Each noisy cloud lies close to a flat space through zero. How many dimensions does it have?

mizaf (12 x 3):
[[-15.3   0.4  30.5]
 [ -7.9  -0.4  13.5]
 [ -6.9   0.1  12.8]
 [-15.2  -2.5  29.3]
 [ 43.5   5.8 -82.5]
 [ -7.9  -1.6  13.4]
 [-11.7  -1.2  25.9]
 [  1.8  -2.0  -1.8]
 [ 22.3  -0.1 -40.2]
 [ -9.9  -3.0  27.4]
 [ 10.4   2.9 -17.0]
 [-16.5  -1.1  34.6]]
 -> 1

Pog (12 x 3):
[[ -2.7  11.0 -11.2]
 [-10.3  15.6 -26.0]
 [ -2.1  -7.0   2.4]
 [-41.2  -9.4 -40.6]
 [ 44.3  14.2  40.1]
 [-41.8 -45.4 -11.5]
 [  6.2 -16.3  24.6]
 [  7.1  -4.4   6.5]
 [ -4.7 -17.8  10.6]
 [ 18.3  -4.8  28.9]
 [-24.7 -26.7  -7.8]
 [ -8.7   9.8 -25.7]]
 -> 2

lipal (12 x 3):
[[-10.6   7.1  -4.9]
 [ 29.8 -26.1   1.4]
 [ 26.3 -15.8   8.5]
 [ 51.3 -20.3  20.3]
 [  2.0   2.4   0.8]
 [-36.4  16.9 -12.5]
 [-25.3 -36.3 -38.9]
 [ 38.1  -2.4  21.7]
 [ 19.9   4.9  16.6]
 [ -7.7   1.0  -3.4]
 [  8.5  36.8  29.8]
 [-11.6  25.9   7.8]]
 -> 2

taki (12 x 3):
[[ 48.4  34.0  -5.7]
 [ 37.6  32.5  -4.7]
 [ 20.5  15.5  -2.7]
 [-60.0 -47.8   7.8]
 [ 15.7  12.5  -1.4]
 [ 17.1  17.0  -4.5]
 [ 34.4  25.8  -0.9]
 [ 20.1  16.7  -2.6]
 [ 16.6  17.8  -1.5]
 [ 12.1  11.2  -1.8]
 [  5.7  12.0  -3.9]
 [ -8.6  -6.5   1.4]]
 -> 1

litog (12 x 3):
[[ 48.2 -24.1 -30.3]
 [-35.2   0.1 -22.7]
 [  1.9   1.4   9.3]
 [ 31.7  -9.7  -4.3]
 [  3.3   2.8  10.0]
 [ -7.9  -3.3 -10.7]
 [-42.5  21.6  24.6]
 [-27.1  21.1  22.4]
 [ 47.2 -29.0 -41.0]
 [  3.3  -6.2 -19.1]
 [ -0.9  -8.4 -17.1]
 [ 13.6  -1.8   0.1]]
 -> 2

zoked (10 x 3):
[[ 19.3  -0.9 -50.3]
 [ -7.8   2.2  14.3]
 [-37.8   8.9  -8.0]
 [  7.7  -2.9 -17.0]
 [  1.6   5.3 -27.9]
 [  8.3   0.7   2.5]
 [ 43.6 -12.8  32.9]
 [  5.2  -1.4  21.4]
 [-21.7   6.6 -51.4]
 [ 32.2 -10.9  23.3]]
 -> 2

[[ 16.2  -5.6 -14.6]
 [-34.8   8.4  23.5]
 [ 42.8 -14.7 -30.8]
 [ 36.4  -9.5 -24.4]
 [ 21.7  -2.0 -13.4]
 [-24.5   7.2  16.3]
 [-27.0   8.8  19.7]
 [ 51.1 -13.3 -40.8]
 [  1.6  -0.9  -2.8]
 [ 21.7  -6.0 -19.5]
 [  1.6   0.5  -2.0]
 [ 33.6 -11.1 -25.2]]
 -> 1

ginos (12 x 3):
[[ 29.6   6.8 -27.6]
 [  3.8  -5.8   4.1]
 [  9.0  27.0 -22.5]
 [  3.9 -25.9  10.5]
 [-14.5  44.9 -21.4]
 [  1.3  31.9 -24.8]
 [ -4.3  16.5 -14.1]
 [ 51.3 -21.9 -24.3]
 [-28.4 -29.3  44.7]
 [  1.5 -11.6   5.5]
 [ -6.4  -0.5   2.8]
 [  3.0 -25.1  21.9]]
 -> 2

[[ -7.5  14.5  53.7]
 [ -2.3  14.1 -35.3]
 [ -0.2   1.6  -3.1]
 [  2.2 -20.0  33.2]
 [  7.2 -10.6 -45.7]
 [ -8.1  28.4   7.2]
 [  0.3   9.5 -27.1]]
 -> 2

kud (12 x 3):
[[ 22.2 -41.5   4.5]
 [ -5.6   9.4  -2.0]
 [  8.3   2.4  10.9]
 [ 16.7  19.0  24.1]
 [-26.2  -5.6 -26.7]
 [  6.0  -9.3   2.6]
 [ 25.2 -16.9  19.4]
 [ 10.8 -35.4  -3.8]
 [-12.6  18.8  -5.3]
 [  3.4  26.4  15.2]
 [ -7.2 -32.0 -22.8]
 [  2.6  71.3  34.5]]
 -> 2

[[-22.8  18.6  10.2]
 [ 12.2 -11.2  -5.6]
 [ 29.7 -26.0 -12.1]
 [ 24.1 -21.8  -9.5]
 [ -5.2   2.6   2.4]
 [-40.7  34.2  17.3]
 [-28.3  23.1  10.0]
 [ 30.5 -27.4 -14.2]
 [ 35.6 -30.3 -14.9]]
 -> 1

[[ -2.9 -44.7  30.7]
 [ 41.7 -51.3  -3.5]
 [-32.3  13.0  18.8]
 [ 13.1  -7.9 -11.1]
 [ -8.8 -21.1  22.6]
 [-13.4   1.4   9.8]
 [  6.9 -40.8  18.5]
 [ 30.4   3.9 -28.1]
 [ -3.2  34.6 -16.7]
 [ -9.4  -9.8  10.9]
 [-21.4  25.8   3.0]
 [ -8.3   1.5   3.2]]
 -> 2

vipu (12 x 3):
[[-35.9  31.1  56.4]
 [ 34.5 -29.5 -47.0]
 [  2.8  -1.9  -0.1]
 [-19.1  21.7  35.5]
 [ 11.8 -12.1 -21.3]
 [ 17.4 -15.3 -31.2]
 [ 16.3 -15.1 -29.9]
 [ -4.2   1.2   2.5]
 [  6.0  -6.6 -15.1]
 [ 10.1  -8.3 -13.2]
 [ 15.5 -15.9 -27.1]
 [ -1.1  -0.1   0.0]]
 -> 1

[[  2.6  49.3   4.0]
 [ 20.1  59.1 -18.3]
 [  9.0   5.8  -8.6]
 [ 13.1 -39.9 -20.3]
 [-16.2 -22.2  14.3]
 [  7.7  15.5  -7.6]
 [ -8.1  19.2  13.4]
 [ 16.2  -4.9 -17.8]
 [ -8.3  36.9  14.4]
 [ 24.7 -10.7 -29.0]
 [  2.2 -33.1  -6.0]]
 -> 2

Mono (12 x 3):
[[  9.0  -7.7   1.6]
 [-22.2  26.1  -9.9]
 [ -3.4   4.3  -2.5]
 [-14.3  13.1  -2.2]
 [  3.8   0.0  -5.9]
 [ 11.0 -10.8   6.1]
 [ 27.7 -29.3   5.3]
 [-36.5  44.0  -5.1]
 [ 35.9 -34.2   9.9]
 [ 56.6 -61.8   8.1]
 [  6.5  -8.7  -0.9]
 [-12.2  18.5   0.3]]
 -> 1

[[-25.6 -12.6 -18.8]
 [ 11.3  28.4  32.9]
 [ -9.4  12.8  10.3]
 [ 15.1  33.9  39.7]
 [  6.3  27.1  30.4]
 [ 28.4  32.8  42.2]
 [  3.1   6.1   6.8]
 [ -3.3  25.1  27.7]
 [ 26.4  -2.5   5.6]
 [ -6.1  -4.5  -5.2]
 [  6.3  27.3  32.5]
 [ 33.1   3.8  15.3]]
 -> 2

[[ -2.7   5.3  -7.7]
 [ -8.9  12.1 -25.9]
 [-21.7  10.5 -51.1]
 [ 16.0 -30.2  51.0]
 [ -2.5 -24.2   7.0]
 [ -6.3   6.0 -17.5]
 [  8.7  32.6  -4.3]]
 -> 2

[[-20.0  -6.5  -9.6]
 [ -4.5  -2.7  -3.8]
 [ 48.7   6.2  27.5]
 [-44.2  -4.8 -24.1]
 [  7.7   2.5   3.8]
 [-42.7  -3.0 -21.9]]
 -> 1

[[  8.2   2.5  10.6]
 [ 24.7  -0.4  31.6]
 [ 37.0  -1.6  45.9]
 [ 33.6   1.6  44.1]
 [ -8.1  -1.7  -8.2]
 [-21.8  -0.7 -29.5]
 [ 12.1   2.3  12.2]]
 -> 1
